Below is a small trained network, with its code and all its weights. Each question gives an input and a class and asks what happens when units are switched off, that is, made to give their printed mean instead of their output.

import numpy as np


def w(rows, s, z=0):
    codes = np.array(rows[::2]) - 128.0
    scale = np.full(codes.shape[1], s)
    scale[-1] = z or s
    return codes * scale


def norm(h):
    return h / np.sqrt((h * h).mean(-1, keepdims=True) + 1e-5)


def f(y):
    return y / 2 * (1 + np.tanh(0.7978845608 * (y + 0.044715 * y**3)))


def log_softmax(a):
    a = a - a.max(-1, keepdims=True)
    return a - np.log(np.exp(a).sum(-1, keepdims=True))


def net(x, mask):
    res = np.array(x, float).reshape(1, 5) / 4 @ E
    u = 0
    for l in range(4):
        y = f(norm(res) @ A[l][:, :-1].T + A[l][:, -1])
        res = res + np.where(mask[u : u + 5], y, B[l][:, -1]) @ B[l][:, :-1]
        u += 5
    return log_softmax(norm(res)[-1] @ U[:, :-1].T + U[:, -1])


A, B = {}, {}
E = w([
[79,81,132,156,193,128,122,119,129,135,47,234],'x0',
[130,88,193,124,209,157,181,62,135,206,100,145],'x1',
[45,158,194,124,139,192,101,159,158,124,78,197],'x2',
[196,193,104,126,97,109,129,113,70,121,1,177],'x3',
[149,163,144,143,178,5,117,52,102,91,161,129],'x4',
],0.004)
A[0] = w([
[116,182,151,150,150,79,109,104,129,68,109,199,5],'0.n0',
[169,155,129,128,98,144,150,137,118,127,63,126,69],'0.n1',
[136,118,104,127,153,3,101,97,114,56,215,83,38],'0.n2',
[41,76,90,188,114,159,95,203,166,69,128,197,22],'0.n3',
[87,119,186,158,201,108,119,72,162,135,120,177,42],'0.n4',
],0.0044,0.0029)
B[0] = w([
[127,61,135,189,78,148,151,172,211,209,104,139,125],'0.n0',
[102,75,101,109,112,82,100,120,98,84,98,157,155],'0.n1',
[89,210,77,253,53,52,127,99,98,168,214,66,252],'0.n2',
[124,174,80,10,94,183,105,156,71,142,161,168,235],'0.n3',
[112,130,227,147,183,147,159,100,98,113,83,132,183],'0.n4',
],0.005,0.0026)
A[1] = w([
[118,166,129,138,153,52,113,80,93,61,159,181,34],'1.n0',
[149,162,104,185,149,36,110,105,131,100,202,126,2],'1.n1',
[176,156,108,108,2,175,145,201,166,87,119,73,66],'1.n2',
[59,126,196,75,124,195,111,173,174,118,222,43,88],'1.n3',
[103,195,212,105,169,111,86,91,178,122,119,120,29],'1.n4',
],0.0044,0.0026)
B[1] = w([
[95,138,90,200,92,191,142,158,159,176,104,69,139],'1.n0',
[23,157,98,193,80,86,113,91,127,209,135,59,202],'1.n1',
[22,131,149,135,189,197,33,53,45,254,157,118,222],'1.n2',
[216,132,98,233,80,112,221,124,215,75,44,94,254],'1.n3',
[154,162,110,101,77,156,149,120,67,61,102,151,126],'1.n4',
],0.0043,0.003)
A[2] = w([
[125,156,107,125,110,3,133,131,135,92,224,128,77],'2.n0',
[136,41,91,158,119,131,185,145,172,108,163,109,60],'2.n1',
[187,119,140,141,157,38,154,92,114,106,102,106,74],'2.n2',
[130,151,114,68,90,129,92,135,117,126,145,112,6],'2.n3',
[152,138,116,140,103,113,123,135,157,151,163,51,20],'2.n4',
],0.006,0.0027)
B[2] = w([
[9,147,101,241,108,173,104,28,68,254,113,63,255],'2.n0',
[182,71,90,104,150,151,57,180,183,167,118,125,158],'2.n1',
[121,146,105,110,62,186,189,82,132,146,166,119,200],'2.n2',
[88,104,134,96,152,141,130,144,72,134,133,158,124],'2.n3',
[132,86,157,174,182,112,117,109,117,163,103,156,207],'2.n4',
],0.0061,0.003)
A[3] = w([
[68,120,140,188,169,56,96,184,158,59,86,193,33],'3.n0',
[139,147,94,115,125,48,134,111,101,113,53,199,71],'3.n1',
[38,106,153,145,243,85,114,136,129,114,85,200,3],'3.n2',
[170,102,126,54,207,97,145,79,33,175,161,76,40],'3.n3',
[109,88,156,54,201,165,254,83,187,164,170,169,126],'3.n4',
],0.0052,0.0023)
B[3] = w([
[141,118,162,220,143,183,1,127,87,190,118,121,124],'3.n0',
[190,86,151,166,127,76,168,60,144,110,126,137,171],'3.n1',
[223,79,139,171,98,116,50,92,41,128,95,208,171],'3.n2',
[80,136,143,121,69,219,25,223,98,108,111,183,177],'3.n3',
[189,119,152,194,166,38,46,131,82,91,166,140,252],'3.n4',
],0.0057,0.0028)
U = w([
[175,97,168,155,150,112,85,104,69,110,90,218,161],'0',
[41,154,79,6,94,181,75,193,86,132,128,158,142],'1',
[58,156,97,207,97,119,124,75,102,204,173,30,161],'2',
[157,146,100,93,93,83,252,74,141,102,90,121,137],'3',
[92,173,142,133,109,151,148,185,202,73,131,120,81],'4',
[63,135,125,54,168,53,182,147,152,114,161,122,2],'5',
[130,158,183,123,181,81,177,111,127,76,205,88,81],'6',
[181,59,112,136,174,143,134,182,222,141,164,80,127],'7',
],0.011,0.008)

Each question gives the input, the list of numbers given to net, and the class t.
The units are the neurons (one row each of A and B). Each row of codes is followed by its name. A weight is (code - 128) times the scale printed after its matrix; where a second scale follows, it is the last column's (A, B and U).
mask holds one flag per neuron, layer by layer. A switched-off neuron (its flag False) gives its mean, the last column of its row in B, instead of its output. The means were averaged over made-up inputs and are rounded, as every weight is.
A unit's drop is (log p(t) with every unit on - log p(t) with that unit switched off) / (log p(t) with every unit on - log p(t) with every unit switched off).
The circuit of an input: a set's keep is (log p(t) with only the set's units on - log p(t) with every unit switched off) / (log p(t) with every unit on - log p(t) with every unit switched off). Starting from the 12 units with the biggest drops (on a tie, the unit counted first), units are removed one at a time, each time the one whose removal leaves the highest keep (on an exact tie, the one counted first), for as long as the keep stays at least 0.8.
circuit, biggest first: the units of the circuit, biggest drop first
unit that matters most: the unit with the biggest drop
top k neurons: the k neurons with the biggest drops, biggest first
top k neurons in layer l: the k neurons of layer l with the biggest drops, biggest first
drop when u is switched off: that unit's drop, to one decimal
input [1,-6,-4,6,-8], class 1: unit that matters most => 1.n2
input [7,-2,3,-5,-3], class 0: top 4 neurons => [3.n4; 0.n4; 0.n2; 3.n2]
input [-8,6,-1,1,-3], class 7: circuit, biggest first => [2.n0; 0.n2]
input [5,3,6,-7,-5], class 0: circuit, biggest first => [3.n4; 3.n2]
input [4,4,-7,5,-4], class 3: circuit, biggest first => [1.n2; 3.n0]
input [0,7,-7,4,-5], class 0: top 2 neurons => [3.n4; 1.n3]
input [0,6,5,-5,-4], class 7: top 2 neurons => [1.n3; 1.n2]
input [5,-1,-4,6,6], class 2: circuit, biggest first => [0.n2; 2.n0]
input [1,3,-4,2,0], class 0: top 3 neurons => [0.n2; 2.n0; 3.n4]
input [-1,1,2,7,-8], class 1: top 2 neurons in layer 1 => [1.n3; 1.n2]
input [0,0,6,-6,-6], class 7: circuit, biggest first => [1.n3; 2.n1]
input [3,5,-5,8,4], class 3: top 2 neurons => [2.n2; 1.n2]
input [5,-2,7,-6,-2], class 0: top 2 neurons in layer 3 => [3.n4; 3.n2]
input [2,2,-6,-7,-3], class 7: circuit, biggest first => [2.n1]
input [-6,5,8,8,0], class 3: top 3 neurons in layer 3 => [3.n4; 3.n3; 3.n1]
input [7,-5,-2,2,-2], class 1: top 3 neurons => [0.n3; 1.n3; 2.n4]
input [-8,3,4,0,-2], class 7: top 3 neurons => [1.n3; 2.n0; 0.n2]
input [-4,4,-6,8,-5], class 1: top 2 neurons => [3.n3; 1.n3]
input [1,4,7,-2,-7], class 4: top 2 neurons in layer 0 => [0.n3; 0.n1]
input [4,6,5,-7,7], class 0: unit that matters most => 3.n2
input [0,-4,6,2,4], class 0: top 2 neurons in layer 2 => [2.n0; 2.n2]
input [-6,4,1,0,-1], class 7: top 2 neurons in layer 2 => [2.n0; 2.n1]
input [-1,-1,3,6,4], class 3: drop when 0.n2 is switched off => 0.1
input [-8,8,-5,7,-7], class 1: drop when 3.n3 is switched off => 0.2
input [-3,6,2,-8,-1], class 7: top 2 neurons => [2.n1; 1.n3]
input [-8,-1,7,-6,-3], class 7: drop when 1.n3 is switched off => 0.5
input [2,6,6,-8,5], class 0: unit that matters most => 3.n2
